Look-ups in named tables: a row name and a column name give one cell, copied from the table.

laf:
	vud	dip	putubo
gipo	0.05	0.06	-0.08
pabofe	-0.32	-0.35	-0.21
manoge	0.92	0.99	0.27
zenomaf	0.00	0.00	-0.08
govide	0.75	0.81	0.20
zavi	-0.28	-0.31	-0.20
vameb	-0.59	-0.63	-0.31
nak	-0.41	-0.44	-0.24
tokune	-0.62	-0.67	-0.33
fefifev	-0.29	-0.31	-0.20
beg	-0.01	-0.01	-0.10
zuromu	-0.63	-0.66	-0.35
funusiv	-0.37	-0.39	-0.24
vomom	0.13	0.14	-0.04

putubo of gipo is -0.08
putubo of beg is -0.10
putubo of tokune is -0.33
putubo of nak is -0.24
dip of vomom is 0.14
putubo of manoge is 0.27
vud of govide is 0.75
dip of zuromu is -0.66
vud of tokune is -0.62
vud of funusiv is -0.37
Row with the largest vud: manoge

fufemi
        zasa  pipek  bov  dibugap  lar
lol      187     84  232      182  144
boto      57    222  151      111  149
taran     69     95   73       97  138
semaro   104    248  114      182  133
tezat    180    223  223      153  149
kuz      201    177   42      155  126
pag      211    151  214      209  189
sut       45    134   91       90  161
keve     174     52  209      175  178
vigori    76    119   49      108  168
zezi     209     90  147      225  203
puv      123    118   26      158  142
taget    120    255  105      146  145

pag, zasa => 211
taran, dibugap => 97
pag, bov => 214
puv, bov => 26
zezi, bov => 147
pag, lar => 189
sut, dibugap => 90
vigori, dibugap => 108
semaro, dibugap => 182
puv, pipek => 118

gog
|  | tol | ren | per | lam |
|---|---|---|---|---|
| gen | 119 | 215 | 163 | 128 |
| vos | 186 | 153 | 252 | 120 |
| lop | 72 | 122 | 191 | 90 |
| ran | 193 | 206 | 157 | 101 |
| dobopu | 150 | 196 | 185 | 53 |
| nolo | 218 | 161 | 165 | 170 |
| tez | 127 | 210 | 172 | 167 |

tol of gen: 119
lam of tez: 167
ren of tez: 210
per of nolo: 165
per of ran: 157
per of vos: 252
lam of lop: 90
ren of lop: 122

gok =
,kab,basalor,vun,sez,tepu,zuk,sidome
zova,1.64,-1.50,-2.71,-1.48,-3.01,3.29,3.56
lig,2.72,2.05,0.99,0.59,-1.52,-1.23,2.68
voda,-1.40,-0.27,-0.85,-1.36,2.45,0.71,-2.24
fanat,2.44,3.65,-1.70,-3.45,6.31,-1.58,-0.71
vokoguv,0.09,-2.23,-2.26,-1.41,-1.51,3.24,1.33
tiluz,-4.71,-1.88,-3.84,-4.87,9.02,1.71,-7.32
bal,-2.80,-5.47,-4.93,-2.76,-0.67,6.05,-0.88
porod,-0.03,3.26,4.98,3.14,-2.30,-4.06,0.43
vul,6.17,5.22,1.98,1.23,-1.52,-3.49,5.08
bam,-3.24,-1.46,-2.75,-3.53,6.65,1.03,-5.29
fakun,-1.34,2.73,4.96,2.01,0.20,-3.82,-1.79

What is the zuk of vul in gok?
-3.49
What is the tepu of vokoguv in gok?
-1.51
What is the basalor of zova in gok?
-1.50
What is the sidome of fakun in gok?
-1.79
What is the sidome of vul in gok?
5.08
What is the zuk of porod in gok?
-4.06
What is the kab of voda in gok?
-1.40
What is the tepu of voda in gok?
2.45
What is the sidome of vokoguv in gok?
1.33
What is the sidome of porod in gok?
0.43
What is the vun of tiluz in gok?
-3.84
What is the sidome of zova in gok?
3.56
What is the sidome of bal in gok?
-0.88
What is the zuk of bal in gok?
6.05
What is the sidome of lig in gok?
2.68
What is the sidome of tiluz in gok?
-7.32
What is the kab of fakun in gok?
-1.34
What is the tepu of zova in gok?
-3.01
Row with the largest zuk: bal

